Below is a small trained network, with its code and all its weights. Each question gives an input and a target symbol and asks what happens when units are switched off, that is, made to give their printed mean instead of their output.

import numpy as np


def w(rows, s, z=0):
    codes = np.array(rows[::2]) - 128.0
    scale = np.full(codes.shape[1], s)
    scale[-1] = z or s
    return codes * scale


def norm(h):
    return h / np.sqrt((h * h).mean(-1, keepdims=True) + 1e-5)


def f(y):
    return y / 2 * (1 + np.tanh(0.7978845608 * (y + 0.044715 * y**3)))


def softmax(a):
    e = np.exp(a - a.max(-1, keepdims=True))
    return e / e.sum(-1, keepdims=True)


def log_softmax(a):
    a = a - a.max(-1, keepdims=True)
    return a - np.log(np.exp(a).sum(-1, keepdims=True))


def net(x, mask):
    ids = ['βλξτψω'.index(c) for c in x.split()]
    T = len(ids)
    res = E[ids] + P[:T]
    r = norm(res)
    for j in range(3):
        rows = slice(3 * j, 3 * j + 3)
        q, k, v = (r @ M[0][rows].T for M in (Q, K, V))
        z = softmax(np.where(np.tri(T) > 0, q @ k.T / 3**0.5, -1e9)) @ v
        o = O[0][rows]
        res = res + np.where(mask[j], z, o[:, -1]) @ o[:, :-1]
    y = f(norm(res) @ A[0][:, :-1].T + A[0][:, -1])
    res = res + np.where(mask[3:15], y, B[0][:, -1]) @ B[0][:, :-1]
    return log_softmax(norm(res)[-1] @ U[:, :-1].T + U[:, -1])


Q, K, V, O, A, B = {}, {}, {}, {}, {}, {}
E = w([
[171,68,149,82,196,176,113,113,74,121,42,73],'β',
[173,51,156,94,93,43,176,86,115,140,103,23],'λ',
[144,128,164,85,134,17,89,195,27,135,144,116],'ξ',
[150,75,158,112,44,135,156,156,64,85,228,160],'τ',
[80,112,196,132,181,148,146,222,220,254,169,225],'ψ',
[59,59,151,218,30,168,122,139,126,134,75,110],'ω',
],0.0048)
P = w([
[139,204,77,99,125,138,111,103,163,116,131,180],'0',
[177,13,24,52,51,115,140,232,160,44,58,82],'1',
[165,51,166,91,52,100,132,255,112,62,50,109],'2',
[77,69,243,86,102,93,150,180,117,34,80,125],'3',
[81,67,234,122,140,96,150,134,78,105,123,141],'4',
[118,72,242,158,168,122,122,80,77,165,158,143],'5',
[85,104,161,181,185,119,116,94,90,196,209,89],'6',
[136,126,137,214,187,159,133,105,87,247,214,58],'7',
[91,197,109,244,196,194,169,208,109,221,234,12],'8',
],0.005)
Q[0] = w([
[100,116,157,131,145,101,108,68,130,113,112,167],'head 1',
[102,90,164,142,135,142,134,137,98,138,148,121],'head 1',
[165,137,114,154,147,129,115,92,117,165,157,126],'head 1',
[118,65,155,121,99,132,133,163,91,127,123,92],'head 2',
[100,7,239,152,156,127,156,208,77,213,186,72],'head 2',
[142,162,78,105,102,126,116,89,147,70,92,157],'head 2',
[115,139,164,155,165,129,141,144,118,161,136,110],'head 3',
[118,98,147,141,126,137,131,166,120,153,129,110],'head 3',
[143,96,84,119,111,145,111,169,139,140,127,126],'head 3',
],0.014)
K[0] = w([
[148,96,180,96,110,115,144,155,124,87,86,146],'head 1',
[83,86,176,178,122,128,128,157,127,148,136,138],'head 1',
[132,126,172,143,154,123,121,82,103,140,155,145],'head 1',
[159,174,79,79,125,128,117,131,184,154,131,188],'head 2',
[148,132,124,71,131,124,136,168,255,169,102,224],'head 2',
[131,134,106,161,120,128,114,95,62,95,147,70],'head 2',
[131,166,97,117,103,133,106,95,124,102,107,137],'head 3',
[140,162,125,105,128,125,124,112,138,143,133,163],'head 3',
[134,138,141,117,145,128,146,128,172,174,135,156],'head 3',
],0.012)
V[0] = w([
[115,128,118,139,45,187,130,120,65,78,196,205],'head 1',
[129,146,118,111,182,133,128,194,174,188,185,212],'head 1',
[68,103,141,204,84,219,149,102,191,149,72,132],'head 1',
[188,188,109,38,83,38,155,132,117,105,238,176],'head 2',
[169,153,123,43,253,127,68,147,106,115,46,143],'head 2',
[66,186,122,198,163,249,104,158,145,137,166,168],'head 2',
[129,135,137,141,101,44,129,146,86,108,175,119],'head 3',
[151,115,147,125,161,94,165,102,173,158,121,93],'head 3',
[171,108,123,96,169,186,174,103,105,112,182,119],'head 3',
],0.0063)
O[0] = w([
[250,161,174,130,55,130,166,217,115,100,162,70,138],'head 1',
[170,96,213,136,180,103,134,133,205,171,171,211,86],'head 1',
[132,174,109,67,69,128,110,98,226,253,144,40,103],'head 1',
[121,97,137,155,160,65,87,30,217,125,200,194,254],'head 2',
[227,129,80,100,215,122,253,166,141,122,202,91,188],'head 2',
[165,3,103,80,83,101,153,143,120,68,74,153,45],'head 2',
[209,163,75,170,164,79,64,119,194,114,108,115,163],'head 3',
[130,155,172,172,117,108,227,120,119,183,54,152,123],'head 3',
[66,112,208,162,135,179,117,146,189,53,86,72,150],'head 3',
],0.0057,0.0056)
A[0] = w([
[98,253,152,146,126,137,122,101,152,111,123,173,15],'neuron 1',
[189,164,80,127,148,116,126,112,177,135,133,160,48],'neuron 2',
[123,137,108,149,65,130,69,72,151,66,114,175,1],'neuron 3',
[138,155,112,96,31,143,88,147,106,132,63,100,51],'neuron 4',
[129,131,103,94,102,127,135,142,125,168,148,130,106],'neuron 5',
[182,141,116,137,118,139,166,167,87,78,118,103,43],'neuron 6',
[143,120,94,91,94,113,134,124,121,45,88,153,100],'neuron 7',
[157,87,141,83,103,106,118,155,118,92,72,161,76],'neuron 8',
[126,145,122,125,62,142,107,150,124,136,77,102,93],'neuron 9',
[87,104,117,164,136,136,132,141,79,116,89,131,99],'neuron 10',
[71,120,64,96,143,147,131,74,120,138,78,98,28],'neuron 11',
[163,195,151,149,130,129,158,107,167,145,127,143,112],'neuron 12',
],0.013,0.0072)
B[0] = w([
[89,179,192,217,129,125,160,98,125,196,2,191,252],'neuron 1',
[67,112,40,116,156,82,161,146,71,78,142,91,169],'neuron 2',
[151,133,211,163,174,194,40,174,193,69,151,53,204],'neuron 3',
[191,159,95,69,49,155,86,80,95,193,156,116,213],'neuron 4',
[154,130,121,124,91,125,107,88,108,136,113,137,147],'neuron 5',
[56,138,172,141,146,206,198,195,99,121,151,68,232],'neuron 6',
[149,253,146,196,161,159,98,116,96,158,161,63,179],'neuron 7',
[94,35,121,78,115,115,133,129,169,146,105,200,220],'neuron 8',
[181,177,94,98,80,133,101,71,93,178,181,101,182],'neuron 9',
[160,167,58,134,133,71,114,109,149,105,175,135,158],'neuron 10',
[124,159,218,192,135,146,138,122,162,192,54,174,145],'neuron 11',
[95,138,115,174,140,102,123,128,124,167,64,174,236],'neuron 12',
],0.01,0.004)
U = w([
[129,204,188,230,138,114,161,100,118,179,27,161,99],'β',
[201,178,109,69,57,180,78,97,71,186,164,136,254],'λ',
[111,3,116,69,103,116,161,155,194,129,77,204,167],'ξ',
[44,143,181,93,146,207,226,174,72,93,162,62,178],'τ',
[132,140,4,157,194,25,121,120,105,54,184,126,25],'ψ',
[165,145,188,173,154,174,21,134,243,63,162,85,17],'ω',
],0.0037,0.00089)

Each question gives the input, a string of symbols that net reads in full, and the target symbol t.
The units are the heads (3 rows each of Q, K, V and O) and the neurons (one row each of A and B). Each row of codes is followed by its name. A weight is (code - 128) times the scale printed after its matrix; where a second scale follows, it is the last column's (O, A, B and U).
mask holds one flag per unit, heads first, then neurons. A switched-off unit (its flag False) gives its mean, the last column of its rows in O or B, instead of its output. The means were averaged over made-up inputs and are rounded, as every weight is.
A unit's drop is (log p(t) with every unit on - log p(t) with that unit switched off) / (log p(t) with every unit on - log p(t) with every unit switched off).
The circuit of an input: a set's keep is (log p(t) with only the set's units on - log p(t) with every unit switched off) / (log p(t) with every unit on - log p(t) with every unit switched off). Starting from the 12 units with the biggest drops (on a tie, the unit counted first), units are removed one at a time, each time the one whose removal leaves the highest keep (on an exact tie, the one counted first), for as long as the keep stays at least 0.8.
circuit, biggest first: the units of the circuit, biggest drop first
unit that matters most: the unit with the biggest drop
k most important neurons: the k neurons with the biggest drops, biggest first
heads that matter: for each layer, one digit per head in row order, 1 if its drop is at least 0.15 and else 0, layers parted by /
input ω λ λ ξ τ, target λ: unit that matters most	head 2
input ω τ ψ ξ ξ τ, target τ: heads that matter	010
input ξ τ ω ω ω λ τ, target ψ: heads that matter	000
input β β λ τ λ τ λ λ, target τ: heads that matter	000
input ξ β β λ ψ λ ω ξ, target λ: circuit, biggest first	head 2; head 1; neuron 4
input ω β λ λ τ β λ λ λ, target λ: circuit, biggest first	head 2; neuron 4
input τ β ξ ψ β, target ξ: heads that matter	110
input β ψ τ ξ, target ξ: circuit, biggest first	head 2; neuron 8
input τ λ ω ψ τ, target λ: circuit, biggest first	head 1; head 2; neuron 4
input ξ λ ω ω λ ψ λ λ, target ξ: circuit, biggest first	head 1; head 2; neuron 7
input ξ β ω ξ λ λ τ λ, target ψ: heads that matter	000
input ξ ξ β λ β ω, target ψ: heads that matter	010
input β λ λ λ λ λ λ λ, target τ: heads that matter	010
input τ β ω λ, target ω: heads that matter	010
input ξ β β λ ξ, target ψ: heads that matter	000
input β λ ω, target τ: circuit, biggest first	head 2; neuron 6
input β λ β λ τ, target τ: circuit, biggest first	neuron 6; head 2
input ξ τ λ λ ψ ψ β λ, target ψ: unit that matters most	head 3
input ξ ψ τ τ β, target τ: circuit, biggest first	neuron 6; head 1
input τ λ ψ ψ ξ λ ξ β, target ψ: circuit, biggest first	head 1; neuron 10; head 2
input ξ β λ τ, target ψ: circuit, biggest first	head 2; neuron 2
input λ ψ ψ λ ξ β β, target ψ: unit that matters most	neuron 10
input τ λ τ ψ τ ξ ψ, target ω: 3 most important neurons	neuron 8; neuron 1; neuron 6
